Here is a tiny trained network, its code and every weight. The questions are about switching its units off for an input and a target symbol, where a switched-off unit gives its printed mean instead of its output.

import numpy as np


def w(rows, s, z=0):
    codes = np.array(rows[::2]) - 128.0
    scale = np.full(codes.shape[1], s)
    scale[-1] = z or s
    return codes * scale


def norm(h):
    return h / np.sqrt((h * h).mean(-1, keepdims=True) + 1e-5)


def f(y):
    return np.maximum(y, 0)


def softmax(a):
    e = np.exp(a - a.max(-1, keepdims=True))
    return e / e.sum(-1, keepdims=True)


def log_softmax(a):
    a = a - a.max(-1, keepdims=True)
    return a - np.log(np.exp(a).sum(-1, keepdims=True))


def net(x, mask):
    ids = ['αζμξτω'.index(c) for c in x.split()]
    T = len(ids)
    res = E[ids] + P[:T]
    r = norm(res)
    for j in range(2):
        rows = slice(2 * j, 2 * j + 2)
        q, k, v = (r @ M[0][rows].T for M in (Q, K, V))
        z = softmax(np.where(np.tri(T) > 0, q @ k.T / 2**0.5, -1e9)) @ v
        o = O[0][rows]
        res = res + np.where(mask[j], z, o[:, -1]) @ o[:, :-1]
    y = f(norm(res) @ A[0][:, :-1].T + A[0][:, -1])
    res = res + np.where(mask[2:6], y, B[0][:, -1]) @ B[0][:, :-1]
    return log_softmax(norm(res)[-1] @ U[:, :-1].T + U[:, -1])


Q, K, V, O, A, B = {}, {}, {}, {}, {}, {}
E = w([
[120,125,109,37,142,135],'α',
[182,164,74,58,59,130],'ζ',
[131,174,115,74,153,178],'μ',
[117,138,190,197,105,51],'ξ',
[114,161,90,184,120,181],'τ',
[242,253,106,152,93,189],'ω',
],0.017)
P = w([
[172,65,124,188,142,70],'0',
[229,87,134,210,116,59],'1',
[136,110,91,100,176,9],'2',
[165,156,134,107,144,123],'3',
[157,229,182,85,86,193],'4',
[78,104,99,109,156,44],'5',
[192,102,87,91,138,169],'6',
],0.012)
Q[0] = w([
[31,62,126,109,128,142],'head 0',
[161,111,134,71,76,68],'head 0',
[80,200,142,254,144,81],'head 1',
[131,69,103,201,99,61],'head 1',
],0.0088)
K[0] = w([
[237,28,145,144,164,89],'head 0',
[151,167,170,186,146,174],'head 0',
[104,125,243,149,170,2],'head 1',
[203,79,223,226,184,136],'head 1',
],0.0082)
V[0] = w([
[159,157,2,188,88,139],'head 0',
[46,98,80,96,194,111],'head 0',
[167,71,138,140,165,202],'head 1',
[203,77,234,183,166,203],'head 1',
],0.0073)
O[0] = w([
[58,35,115,221,106,202,254],'head 0',
[31,71,12,214,113,147,15],'head 0',
[122,245,148,73,132,173,108],'head 1',
[1,216,230,102,161,108,102],'head 1',
],0.011,0.0059)
A[0] = w([
[61,151,59,219,91,147,34],'neuron 0',
[230,112,100,115,142,140,148],'neuron 1',
[119,220,118,129,115,77,44],'neuron 2',
[77,16,113,35,255,51,2],'neuron 3',
],0.0083,0.0023)
B[0] = w([
[123,125,166,222,73,203,150],'neuron 0',
[2,177,70,116,164,103,255],'neuron 1',
[100,197,28,157,197,94,147],'neuron 2',
[240,124,237,167,190,239,161],'neuron 3',
],0.0098,0.0078)
U = w([
[152,83,133,126,222,150,11],'α',
[186,39,150,122,52,89,185],'ζ',
[8,228,103,158,162,94,54],'μ',
[55,121,173,86,82,12,254],'ξ',
[18,110,183,170,41,201,127],'τ',
[239,152,254,97,57,210,121],'ω',
],0.008,0.004)

Each question gives the input, a string of symbols that net reads in full, and the target symbol t.
The units are the heads (2 rows each of Q, K, V and O) and the neurons (one row each of A and B). Each row of codes is followed by its name. A weight is (code - 128) times the scale printed after its matrix; where a second scale follows, it is the last column's (O, A, B and U).
mask holds one flag per unit, heads first, then neurons. A switched-off unit (its flag False) gives its mean, the last column of its rows in O or B, instead of its output. The means were averaged over made-up inputs and are rounded, as every weight is.
A unit's drop is (log p(t) with every unit on - log p(t) with that unit switched off) / (log p(t) with every unit on - log p(t) with every unit switched off).
most important unit: the unit with the biggest drop
k most important neurons: the k neurons with the biggest drops, biggest first
heads that matter: for each layer, one digit per head in row order, 1 if its drop is at least 0.15 and else 0, layers parted by /
drop when u is switched off: that unit's drop, to one decimal
input μ ω ω μ ω τ ω, target τ: most important unit => head 0
input μ ξ ζ, target μ: heads that matter => 01
input μ ω ζ ζ, target ζ: heads that matter => 01
input τ ω ω τ α μ μ, target μ: heads that matter => 10
input α μ τ, target τ: heads that matter => 10
input τ ω ω, target μ: 3 most important neurons => (neuron 3; neuron 2; neuron 1)
input ω ω ζ ζ ω μ μ, target μ: 2 most important neurons => (neuron 1; neuron 3)
input ω τ μ, target α: 2 most important neurons => (neuron 3; neuron 1)
input τ ω μ ζ, target ζ: drop when head 1 is switched off => 1.3
input μ ζ τ ζ ζ α, target ω: drop when neuron 3 is switched off => 0.9
input τ α ζ α, target ζ: drop when head 1 is switched off => 0.9
